Below is a small trained network, with its code and all its weights. Each question gives an input and a target symbol and asks what happens when units are switched off, that is, made to give their printed mean instead of their output.

import numpy as np


def w(rows, s, z=0):
    codes = np.array(rows[::2]) - 128.0
    scale = np.full(codes.shape[1], s)
    scale[-1] = z or s
    return codes * scale


def norm(h):
    return h / np.sqrt((h * h).mean(-1, keepdims=True) + 1e-5)


def f(y):
    return np.maximum(y, 0)


def softmax(a):
    e = np.exp(a - a.max(-1, keepdims=True))
    return e / e.sum(-1, keepdims=True)


def log_softmax(a):
    a = a - a.max(-1, keepdims=True)
    return a - np.log(np.exp(a).sum(-1, keepdims=True))


def net(x, mask):
    ids = ['βγδεζθμξπσψ'.index(c) for c in x.split()]
    T = len(ids)
    res = E[ids] + P[:T]
    u = 0
    for l in range(2):
        r = norm(res)
        for j in range(2):
            rows = slice(3 * j, 3 * j + 3)
            q, k, v = (r @ M[l][rows].T for M in (Q, K, V))
            z = softmax(np.where(np.tri(T) > 0, q @ k.T / 3**0.5, -1e9)) @ v
            o = O[l][rows]
            res = res + np.where(mask[u + j], z, o[:, -1]) @ o[:, :-1]
        u += 2
        y = f(norm(res) @ A[l][:, :-1].T + A[l][:, -1])
        res = res + np.where(mask[u : u + 4], y, B[l][:, -1]) @ B[l][:, :-1]
        u += 4
    return log_softmax(norm(res)[-1] @ U[:, :-1].T + U[:, -1])


Q, K, V, O, A, B = {}, {}, {}, {}, {}, {}
E = w([
[117,99,156,208],'β',
[132,137,133,208],'γ',
[224,132,254,165],'δ',
[128,62,104,82],'ε',
[126,142,35,115],'ζ',
[152,32,108,118],'θ',
[145,141,130,101],'μ',
[176,136,205,43],'ξ',
[112,204,211,98],'π',
[171,81,97,162],'σ',
[104,89,78,173],'ψ',
],0.022)
P = w([
[168,85,74,128],'0',
[152,19,15,222],'1',
[128,40,148,53],'2',
[142,119,123,15],'3',
[169,114,40,55],'4',
[102,93,69,107],'5',
[158,158,71,129],'6',
[128,17,154,11],'7',
[120,244,2,64],'8',
[230,110,59,157],'9',
],0.0056)
Q[0] = w([
[80,138,32,148],'L0H0',
[103,34,138,86],'L0H0',
[106,119,127,112],'L0H0',
[9,126,137,143],'L0H1',
[178,123,150,150],'L0H1',
[221,133,218,126],'L0H1',
],0.014)
K[0] = w([
[147,140,191,127],'L0H0',
[180,215,103,131],'L0H0',
[174,110,169,133],'L0H0',
[71,2,223,176],'L0H1',
[88,160,54,182],'L0H1',
[73,201,198,30],'L0H1',
],0.0098)
V[0] = w([
[64,155,31,94],'L0H0',
[43,57,226,138],'L0H0',
[179,182,214,46],'L0H0',
[11,86,28,155],'L0H1',
[22,1,181,148],'L0H1',
[119,102,205,181],'L0H1',
],0.008)
O[0] = w([
[125,200,2,65,3],'L0H0',
[183,40,166,28,100],'L0H0',
[58,17,149,155,71],'L0H0',
[116,56,119,36,72],'L0H1',
[172,52,136,159,112],'L0H1',
[163,172,166,172,117],'L0H1',
],0.0085,0.0028)
A[0] = w([
[3,125,210,98,10],'L0N0',
[55,190,183,81,27],'L0N1',
[212,90,102,135,44],'L0N2',
[36,108,193,129,61],'L0N3',
],0.011,0.0012)
B[0] = w([
[131,45,95,186,164],'L0N0',
[97,227,99,200,186],'L0N1',
[79,114,134,140,254],'L0N2',
[101,4,118,101,180],'L0N3',
],0.011,0.0041)
Q[1] = w([
[33,92,115,115],'L1H0',
[155,118,130,105],'L1H0',
[171,75,112,170],'L1H0',
[48,247,169,84],'L1H1',
[53,116,131,68],'L1H1',
[110,114,67,210],'L1H1',
],0.012)
K[1] = w([
[84,157,231,115],'L1H0',
[108,93,119,154],'L1H0',
[33,225,152,130],'L1H0',
[21,189,246,63],'L1H1',
[47,176,145,121],'L1H1',
[237,43,79,73],'L1H1',
],0.011)
V[1] = w([
[188,185,71,172],'L1H0',
[170,137,111,50],'L1H0',
[6,145,118,124],'L1H0',
[211,115,67,163],'L1H1',
[141,204,133,133],'L1H1',
[192,110,147,90],'L1H1',
],0.019)
O[1] = w([
[85,183,109,27,181],'L1H0',
[198,74,21,116,27],'L1H0',
[21,92,137,194,32],'L1H0',
[107,123,133,8,255],'L1H1',
[134,239,88,191,23],'L1H1',
[226,154,90,118,143],'L1H1',
],0.013,0.0068)
A[1] = w([
[57,254,69,123,237],'L1N0',
[32,77,48,136,90],'L1N1',
[117,72,75,51,254],'L1N2',
[131,47,99,240,33],'L1N3',
],0.0077,0.00098)
B[1] = w([
[177,16,43,186,209],'L1N0',
[100,105,2,208,172],'L1N1',
[119,57,147,139,253],'L1N2',
[100,141,98,66,147],'L1N3',
],0.0088,0.0054)
U = w([
[205,156,236,80,246],'β',
[149,165,136,54,2],'γ',
[221,68,174,145,108],'δ',
[166,80,174,152,39],'ε',
[91,87,36,177,198],'ζ',
[233,105,196,104,51],'θ',
[7,167,188,158,166],'μ',
[136,52,178,164,165],'ξ',
[154,66,235,187,110],'π',
[81,218,229,2,97],'σ',
[223,99,130,92,34],'ψ',
],0.0068,0.0025)

Each question gives the input, a string of symbols that net reads in full, and the target symbol t.
The units are the heads (3 rows each of Q, K, V and O) and the neurons (one row each of A and B). Each row of codes is followed by its name. A weight is (code - 128) times the scale printed after its matrix; where a second scale follows, it is the last column's (O, A, B and U).
mask holds one flag per unit, layer by layer, with each layer's heads first. A switched-off unit (its flag False) gives its mean, the last column of its rows in O or B, instead of its output. The means were averaged over made-up inputs and are rounded, as every weight is.
A unit's drop is (log p(t) with every unit on - log p(t) with that unit switched off) / (log p(t) with every unit on - log p(t) with every unit switched off).
The circuit of an input: a set's keep is (log p(t) with only the set's units on - log p(t) with every unit switched off) / (log p(t) with every unit on - log p(t) with every unit switched off). Starting from all 12 units, units are removed one at a time, each time the one whose removal leaves the highest keep (on an exact tie, the one counted first), for as long as the keep stays at least 0.8.
units of the circuit, in order: the units of the circuit, biggest drop first
most important unit: the unit with the biggest drop
top k neurons: the k neurons with the biggest drops, biggest first
k most important neurons of layer l: the k neurons of layer l with the biggest drops, biggest first
heads that matter: for each layer, one digit per head in row order, 1 if its drop is at least 0.15 and else 0, layers parted by /
drop of u: that unit's drop, to one decimal
input ζ ζ ε θ ψ ζ θ, target ζ: units of the circuit, in order => [L0H0, L1H0, L0H1]
input ζ ε ξ, target ζ: units of the circuit, in order => [L1H0, L0H0, L1N0, L1H1]
input π μ δ σ μ, target μ: units of the circuit, in order => [L0H1, L1H0, L0H0]
input μ β δ μ, target μ: units of the circuit, in order => [L0N1, L0H1, L0H0]
input γ ξ γ, target σ: heads that matter => 00 / 10
input ζ γ ζ μ γ θ, target ζ: units of the circuit, in order => [L0H1, L1H0, L1N1]
input μ μ ζ ζ, target ζ: top 3 neurons => [L1N0, L1N1, L0N2]
input μ θ μ ζ γ, target μ: units of the circuit, in order => [L1H0, L0H0]
input ζ γ σ ε μ γ β, target ζ: heads that matter => 11 / 10
input ζ ζ ψ, target ζ: top neuron => [L1N1]
input γ σ β θ, target σ: heads that matter => 10 / 10
input σ π γ, target σ: heads that matter => 10 / 00
input π ξ δ ζ ξ ζ γ θ ψ μ, target ζ: heads that matter => 01 / 01
input ζ ξ β, target ζ: most important unit => L0H0
input μ μ ε σ γ β β π ζ, target μ: heads that matter => 10 / 11
input ζ ψ μ, target ζ: units of the circuit, in order => [L1N0, L0H0, L1H1]
input μ σ σ, target μ: drop of L1N0 => 0.0
input ζ μ ε, target ζ: drop of L1H0 => 0.1
input μ γ δ δ π σ γ π, target μ: drop of L1H1 => 0.1
input ζ θ ε, target ζ: most important neuron of layer 1 => [L1N1]
